[[ 2.04 -0.23 -8.35 -2.87]
 [-4.60  0.99  5.26 -7.91]] gives 5.26

[ 7.37 -3.76 -2.87  2.85 -5.15 -1.80] gives -2.87

[[-3.62 -8.38 -7.84 -7.64]
 [-0.79 -0.09 -0.72  0.46]
 [ 1.32  5.68  3.92  4.05]] gives 3.92

[[ 0.61 -2.03 -1.64 -4.15 -0.97 -1.65 -2.63]
 [-1.30 -3.21 -1.82 -3.27  1.03 -2.24 -1.97]
 [-0.93 -3.62 -1.73 -6.35  0.07 -0.89 -1.28]] gives -1.73

[[-4.16  7.68 -0.12  0.58]
 [-5.06 -3.89  0.66  2.52]] gives 0.66

[-2.15 -7.58 -4.45  0.83  3.64] gives -4.45

[[ 1.94  3.12  2.50  1.97 -5.98]
 [ 2.08  3.05  2.39  1.88 -6.31]
 [ 2.07  2.81  1.43  0.66 -6.79]] gives 1.43

[ 7.60 -1.70  1.07 -0.43  0.73 -2.45 -0.09] gives 1.07

[[-7.24  0.04  2.34 -3.35]
 [-6.96  1.33  2.56 -3.09]
 [-7.32  0.48  2.23 -3.46]] gives 2.23
---
[7968 8419 9419 1531 2942 4711 3161]: 1531

[[-33 -25  14  -4   4  -5  35]
 [-14  38  10 -32 -30  21  25]
 [-25 -31   1 -17  27   8  -8]]: -17

[5405 5652 5150 2649 7904]: 5652

[ 405   74 -745 -267  531]: 74

[-34 -28 -33   8  29  34 -21]: 8

[-15   0  34 -23 -30  47 -28]: -23

[[-27   1  11 -23]
 [ -5  25  25  28]
 [-14   7  26 -26]]: -14

[71 25 97 49 18  7 53]: 49

[[696 682  11 483 795 240]
 [532 609 554 578 809   7]
 [243 251 111 269 660 752]]: 111

[[-831  222  149 -521  784]
 [ -55 -102 -117  -97 -176]
 [-475   73 -163  -45  505]]: 73
---
[-6.18  7.51 -6.46 -2.58] Out: -2.58, -6.18

[[-1.74  2.10  2.06  2.69 -0.60 -0.40]
 [-5.85  3.34  5.14  7.03 -3.02 -0.93]
 [-4.25  4.11  4.52  8.47 -2.90 -1.86]] Out: -0.40, -4.25

[[ 0.06 -4.80 -2.07 -5.27  7.19  3.08]
 [ 0.25 -1.84 -1.53  5.50 -3.74  6.86]
 [-0.98  0.53 -6.00  7.82 -0.03  6.04]] Out: 3.08, -0.98

[-8.50  0.27 -4.25  2.03  2.77  3.17  1.33] Out: 1.33, -8.50

[[-0.59  1.07 -6.30  4.11 -2.11]
 [ 3.72  4.12  3.34 -2.37 -3.84]
 [ 5.52  4.20  2.75  0.27  2.58]] Out: -2.11, 5.52

[[-1.71 -6.01 -3.11  0.80]
 [-2.66  3.38 -1.16 -1.29]] Out: 0.80, -2.66

[[-2.83 -3.80 -4.97  1.77 -1.20 -2.36]
 [ 3.17  7.61  2.25  2.67 -3.11 -4.85]
 [ 3.41  0.07  1.76  2.03  1.00 -4.58]] Out: -2.36, 3.41
---
Input: -3.17	0.06	2.38	-6.41	-2.85	-4.09	-1.32
Output: 0.06

Input:
-0.01	-0.14	-0.43	-3.63	0.74	-0.32
0.02	0.02	0.07	-3.93	0.25	6.81
0.13	-0.08	0.60	-1.58	0.14	4.39
Output: -0.14

Input: 0.90	-3.93	4.29	7.52	0.02	-0.39
Output: -3.93

Input:
1.45	6.04	-2.54	-0.56	-6.48	2.94
-1.07	-7.07	4.03	-0.14	4.89	-4.31
Output: 6.04

Input:
0.38	-2.05	-2.60	0.55	-5.77	-1.32	2.25
7.15	2.87	0.84	-5.69	-0.98	-1.85	4.59
-1.09	1.10	-0.55	0.47	-0.90	4.51	6.28
Output: -2.05

Input: 0.92	1.43	-3.85	-1.32	4.33	3.20	-7.95
Output: 1.43

Input:
5.17	-4.22	-3.23	1.75
2.84	-0.39	-4.50	-0.52
6.22	2.29	0.32	2.64
Output: -4.22
---
[[ 0.33  0.73 -1.23  1.19  1.33]
 [-0.48 -1.79 -1.94  7.47  2.05]] | 1.33

[ 3.34  0.66 -0.53 -0.33 -1.37 -7.06 -6.75] | -0.33

[2.58 4.72 4.48 2.94 6.52 7.32] | 4.72

[[ 3.33 -2.96 -6.15 -1.71 -0.10]
 [-5.41 -1.84  5.71  0.35 -2.79]] | 0.35

[ 6.47 -8.37  1.81 -0.67 -1.04 -6.31] | -0.67

[7.03 2.19 5.89 3.89] | 3.89

[3.84 0.24 8.33 3.73] | 3.73

[ 7.24  1.95 -3.99 -3.30] | -3.30
